Below is a small trained network, with its code and all its weights. Each question gives an input and a class and asks what happens when units are switched off, that is, made to give their printed mean instead of their output.

import numpy as np


def w(rows, s, z=0):
    codes = np.array(rows[::2]) - 128.0
    scale = np.full(codes.shape[1], s)
    scale[-1] = z or s
    return codes * scale


def norm(h):
    return h / np.sqrt((h * h).mean(-1, keepdims=True) + 1e-5)


def f(y):
    return np.maximum(y, 0)


def log_softmax(a):
    a = a - a.max(-1, keepdims=True)
    return a - np.log(np.exp(a).sum(-1, keepdims=True))


def net(x, mask):
    res = np.array(x, float).reshape(1, 5) / 4 @ E
    u = 0
    for l in range(2):
        y = f(norm(res) @ A[l][:, :-1].T + A[l][:, -1])
        res = res + np.where(mask[u : u + 14], y, B[l][:, -1]) @ B[l][:, :-1]
        u += 14
    return log_softmax(norm(res)[-1] @ U[:, :-1].T + U[:, -1])


A, B = {}, {}
E = w([
[20,144,184,158,161,2,130],'x0',
[107,172,148,89,157,162,182],'x1',
[128,126,127,128,124,127,133],'x2',
[75,180,234,81,85,84,84],'x3',
[126,125,127,127,124,126,132],'x4',
],0.0075)
A[0] = w([
[168,124,171,98,36,153,1,84],'0.n0',
[155,63,159,105,63,151,23,50],'0.n1',
[176,108,50,151,112,184,102,104],'0.n2',
[132,180,192,46,117,143,96,69],'0.n3',
[229,143,120,58,84,228,131,215],'0.n4',
[144,201,224,33,63,96,96,172],'0.n5',
[122,164,162,63,82,168,159,1],'0.n6',
[94,84,97,204,118,69,84,104],'0.n7',
[88,178,171,134,190,90,179,87],'0.n8',
[167,93,132,96,45,75,5,93],'0.n9',
[125,175,176,73,184,133,189,104],'0.n10',
[120,103,143,75,38,151,64,27],'0.n11',
[55,168,147,122,178,128,222,85],'0.n12',
[155,178,185,37,43,179,30,75],'0.n13',
],0.0071,0.0076)
B[0] = w([
[171,120,51,192,66,180,175,177],'0.n0',
[203,150,49,202,78,190,158,154],'0.n1',
[96,165,168,114,118,64,104,182],'0.n2',
[56,99,193,62,99,140,110,162],'0.n3',
[48,132,171,74,66,152,86,254],'0.n4',
[108,129,96,71,66,172,79,225],'0.n5',
[91,76,233,24,33,177,26,138],'0.n6',
[139,73,212,138,148,100,114,173],'0.n7',
[167,105,59,145,127,179,141,166],'0.n8',
[191,164,40,209,122,161,152,171],'0.n9',
[161,139,122,92,126,191,117,160],'0.n10',
[183,147,101,209,217,204,255,144],'0.n11',
[180,136,28,128,157,214,171,163],'0.n12',
[136,104,170,164,72,231,165,187],'0.n13',
],0.0077,0.0099)
A[1] = w([
[112,191,129,60,73,217,154,174],'1.n0',
[161,121,64,126,59,60,15,17],'1.n1',
[153,140,151,143,54,133,108,95],'1.n2',
[152,219,137,114,97,152,123,130],'1.n3',
[87,123,171,192,107,134,76,37],'1.n4',
[230,45,125,216,114,122,82,70],'1.n5',
[156,219,81,125,254,118,211,76],'1.n6',
[180,93,113,149,111,46,80,4],'1.n7',
[114,200,170,136,92,110,63,182],'1.n8',
[121,157,146,191,22,133,61,63],'1.n9',
[120,80,130,118,67,81,60,56],'1.n10',
[191,85,177,186,216,58,122,6],'1.n11',
[70,217,148,61,147,188,154,70],'1.n12',
[134,50,139,215,64,105,56,156],'1.n13',
],0.0086,0.0045)
B[1] = w([
[118,142,162,172,161,68,148,248],'1.n0',
[242,168,66,43,150,83,52,151],'1.n1',
[140,96,81,117,169,95,109,163],'1.n2',
[123,103,129,143,164,110,163,167],'1.n3',
[161,115,66,95,145,188,129,142],'1.n4',
[37,163,202,125,114,107,101,168],'1.n5',
[206,105,63,120,47,187,114,148],'1.n6',
[88,104,85,145,127,209,246,145],'1.n7',
[184,131,82,148,156,158,160,171],'1.n8',
[176,126,80,102,172,113,119,182],'1.n9',
[166,143,96,97,95,189,115,155],'1.n10',
[74,99,182,188,64,139,113,156],'1.n11',
[96,150,164,161,159,74,151,182],'1.n12',
[141,86,136,90,163,72,95,191],'1.n13',
],0.011,0.013)
U = w([
[238,97,28,50,195,26,33,134],'0',
[228,84,20,215,46,219,201,186],'1',
[55,223,189,161,227,52,231,115],'2',
[49,176,218,29,36,221,132,84],'3',
[30,7,206,203,69,53,52,2],'4',
],0.016,0.0041)

Each question gives the input, the list of numbers given to net, and the class t.
The units are the neurons (one row each of A and B). Each row of codes is followed by its name. A weight is (code - 128) times the scale printed after its matrix; where a second scale follows, it is the last column's (A, B and U).
mask holds one flag per neuron, layer by layer. A switched-off neuron (its flag False) gives its mean, the last column of its row in B, instead of its output. The means were averaged over made-up inputs and are rounded, as every weight is.
A unit's drop is (log p(t) with every unit on - log p(t) with that unit switched off) / (log p(t) with every unit on - log p(t) with every unit switched off).
unit that matters most: the unit with the biggest drop
k most important neurons: the k neurons with the biggest drops, biggest first
k most important neurons of layer l: the k neurons of layer l with the biggest drops, biggest first
drop when u is switched off: that unit's drop, to one decimal
input [-3,1,-8,-5,4], class 2: unit that matters most -> 0.n5
input [1,1,-3,6,5], class 2: 3 most important neurons -> (1.n0; 0.n4; 1.n1)
input [2,0,-7,-8,4], class 4: 2 most important neurons -> (0.n5; 0.n4)
input [-5,1,-2,-3,-1], class 2: 2 most important neurons -> (0.n5; 1.n0)
input [7,8,0,0,-2], class 1: 3 most important neurons -> (0.n4; 1.n6; 0.n12)
input [2,0,-2,8,-2], class 0: 2 most important neurons of layer 0 -> (0.n5; 0.n4)
input [-1,0,8,-1,-1], class 0: 3 most important neurons -> (0.n11; 0.n12; 0.n2)
input [-6,1,-3,2,-7], class 3: 2 most important neurons of layer 0 -> (0.n4; 0.n9)
input [-7,-1,-6,6,-1], class 1: 2 most important neurons -> (0.n0; 0.n1)
input [-6,1,4,1,-7], class 3: 4 most important neurons of layer 0 -> (0.n4; 0.n9; 0.n13; 0.n11)
input [-5,2,-6,0,-7], class 2: 2 most important neurons -> (1.n0; 0.n5)
input [-1,1,7,-3,4], class 2: drop when 1.n13 is switched off -> 0.0
input [4,0,-7,-5,-6], class 4: drop when 0.n7 is switched off -> 1.9
input [7,-1,0,-8,6], class 4: unit that matters most -> 0.n7
input [-8,2,5,-6,7], class 2: drop when 0.n4 is switched off -> 0.1
